Below is a small trained network, with its code and all its weights. Each question gives an input and a class and asks what happens when units are switched off, that is, made to give their printed mean instead of their output.

import numpy as np


def w(rows, s, z=0):
    codes = np.array(rows[::2]) - 128.0
    scale = np.full(codes.shape[1], s)
    scale[-1] = z or s
    return codes * scale


def f(y):
    return y / 2 * (1 + np.tanh(0.7978845608 * (y + 0.044715 * y**3)))


def log_softmax(a):
    a = a - a.max(-1, keepdims=True)
    return a - np.log(np.exp(a).sum(-1, keepdims=True))


def net(x, mask):
    res = np.array(x, float).reshape(1, 6) / 4 @ E
    y = f(res @ A[0][:, :-1].T + A[0][:, -1])
    res = res + np.where(mask, y, B[0][:, -1]) @ B[0][:, :-1]
    return log_softmax(res[-1] @ U[:, :-1].T + U[:, -1])


A, B = {}, {}
E = w([
[128,128,128],'x0',
[116,58,203],'x1',
[139,50,60],'x2',
[128,128,128],'x3',
[128,128,128],'x4',
[255,132,137],'x5',
],0.0087)
A[0] = w([
[180,126,120,169],'neuron 0',
[235,127,93,153],'neuron 1',
[124,232,127,188],'neuron 2',
[140,125,127,131],'neuron 3',
[141,131,146,118],'neuron 4',
[196,126,202,133],'neuron 5',
[143,121,6,124],'neuron 6',
[91,129,131,251],'neuron 7',
[123,244,125,198],'neuron 8',
[130,15,140,36],'neuron 9',
[173,131,109,135],'neuron 10',
[173,130,147,174],'neuron 11',
[130,130,149,110],'neuron 12',
[139,135,246,107],'neuron 13',
[119,136,129,140],'neuron 14',
[118,143,119,151],'neuron 15',
[134,107,129,118],'neuron 16',
[117,129,122,176],'neuron 17',
[73,127,200,168],'neuron 18',
[136,158,127,119],'neuron 19',
[125,78,125,105],'neuron 20',
[154,127,116,128],'neuron 21',
[98,130,127,211],'neuron 22',
[74,131,144,245],'neuron 23',
[127,90,128,93],'neuron 24',
[130,140,127,134],'neuron 25',
[188,126,107,150],'neuron 26',
[25,135,169,254],'neuron 27',
[172,130,109,135],'neuron 28',
[132,105,131,98],'neuron 29',
[130,130,127,113],'neuron 30',
[124,113,126,132],'neuron 31',
[118,125,78,149],'neuron 32',
[113,126,133,183],'neuron 33',
[71,114,59,182],'neuron 34',
[94,153,87,187],'neuron 35',
[129,86,130,91],'neuron 36',
[119,128,118,175],'neuron 37',
[130,31,138,43],'neuron 38',
],0.015,0.0028)
B[0] = w([
[157,123,184,158],'neuron 0',
[221,87,229,201],'neuron 1',
[168,218,123,210],'neuron 2',
[134,127,138,129],'neuron 3',
[114,127,150,130],'neuron 4',
[23,149,208,177],'neuron 5',
[59,2,102,187],'neuron 6',
[138,120,76,173],'neuron 7',
[177,226,111,222],'neuron 8',
[175,227,116,178],'neuron 9',
[164,110,168,151],'neuron 10',
[117,144,187,154],'neuron 11',
[121,117,141,130],'neuron 12',
[43,31,199,184],'neuron 13',
[133,130,120,134],'neuron 14',
[126,137,113,138],'neuron 15',
[138,139,131,129],'neuron 16',
[124,129,110,139],'neuron 17',
[167,43,102,197],'neuron 18',
[147,146,143,139],'neuron 19',
[134,169,116,145],'neuron 20',
[146,116,149,135],'neuron 21',
[135,126,87,159],'neuron 22',
[162,106,63,192],'neuron 23',
[137,157,126,136],'neuron 24',
[135,135,129,131],'neuron 25',
[176,109,182,163],'neuron 26',
[226,60,34,249],'neuron 27',
[162,110,167,150],'neuron 28',
[135,143,134,128],'neuron 29',
[129,128,132,126],'neuron 30',
[128,138,121,131],'neuron 31',
[89,104,104,150],'neuron 32',
[131,122,110,142],'neuron 33',
[28,145,54,193],'neuron 34',
[80,149,81,170],'neuron 35',
[143,160,128,137],'neuron 36',
[119,129,114,138],'neuron 37',
[170,210,119,168],'neuron 38',
],0.035,0.011)
U = w([
[175,199,41,118],'0',
[181,2,123,73],'1',
[179,212,175,78],'2',
[29,78,183,98],'3',
[34,67,78,250],'4',
],0.007,0.0018)

Each question gives the input, the list of numbers given to net, and the class t.
The units are the neurons (one row each of A and B). Each row of codes is followed by its name. A weight is (code - 128) times the scale printed after its matrix; where a second scale follows, it is the last column's (A, B and U).
mask holds one flag per neuron, in row order. A switched-off neuron (its flag False) gives its mean, the last column of its row in B, instead of its output. The means were averaged over made-up inputs and are rounded, as every weight is.
A unit's drop is (log p(t) with every unit on - log p(t) with that unit switched off) / (log p(t) with every unit on - log p(t) with every unit switched off).
most important unit: the unit with the biggest drop
top k neurons: the k neurons with the biggest drops, biggest first
drop when u is switched off: that unit's drop, to one decimal
input [7,0,-5,1,7,1], class 2: most important unit => neuron 6
input [-1,1,8,-1,-3,3], class 2: top 4 neurons => neuron 9; neuron 27; neuron 38; neuron 18
input [4,8,0,-7,-7,8], class 3: top 2 neurons => neuron 13; neuron 5
input [0,0,5,6,7,-3], class 4: top 2 neurons => neuron 8; neuron 2
input [-6,2,0,-2,-7,3], class 3: top 3 neurons => neuron 27; neuron 8; neuron 2
input [-6,0,7,-1,-1,-4], class 4: top 3 neurons => neuron 6; neuron 8; neuron 2
input [3,1,-7,1,-6,-4], class 1: top 4 neurons => neuron 13; neuron 18; neuron 9; neuron 27
input [2,4,1,-3,5,-1], class 0: top 3 neurons => neuron 6; neuron 1; neuron 9
input [4,1,-8,-2,-5,-8], class 1: top 4 neurons => neuron 18; neuron 13; neuron 27; neuron 9
input [-7,1,3,-7,4,-6], class 0: top 2 neurons => neuron 13; neuron 27
input [-1,-3,1,-3,-5,-8], class 4: top 2 neurons => neuron 34; neuron 9
input [-2,-8,-6,1,-7,4], class 2: drop when neuron 37 is switched off => 0.0
input [8,-7,2,-8,7,-5], class 4: drop when neuron 6 is switched off => 0.3
input [0,-4,2,-7,-5,8], class 1: drop when neuron 6 is switched off => 0.2
input [4,7,7,-7,0,0], class 0: most important unit => neuron 1
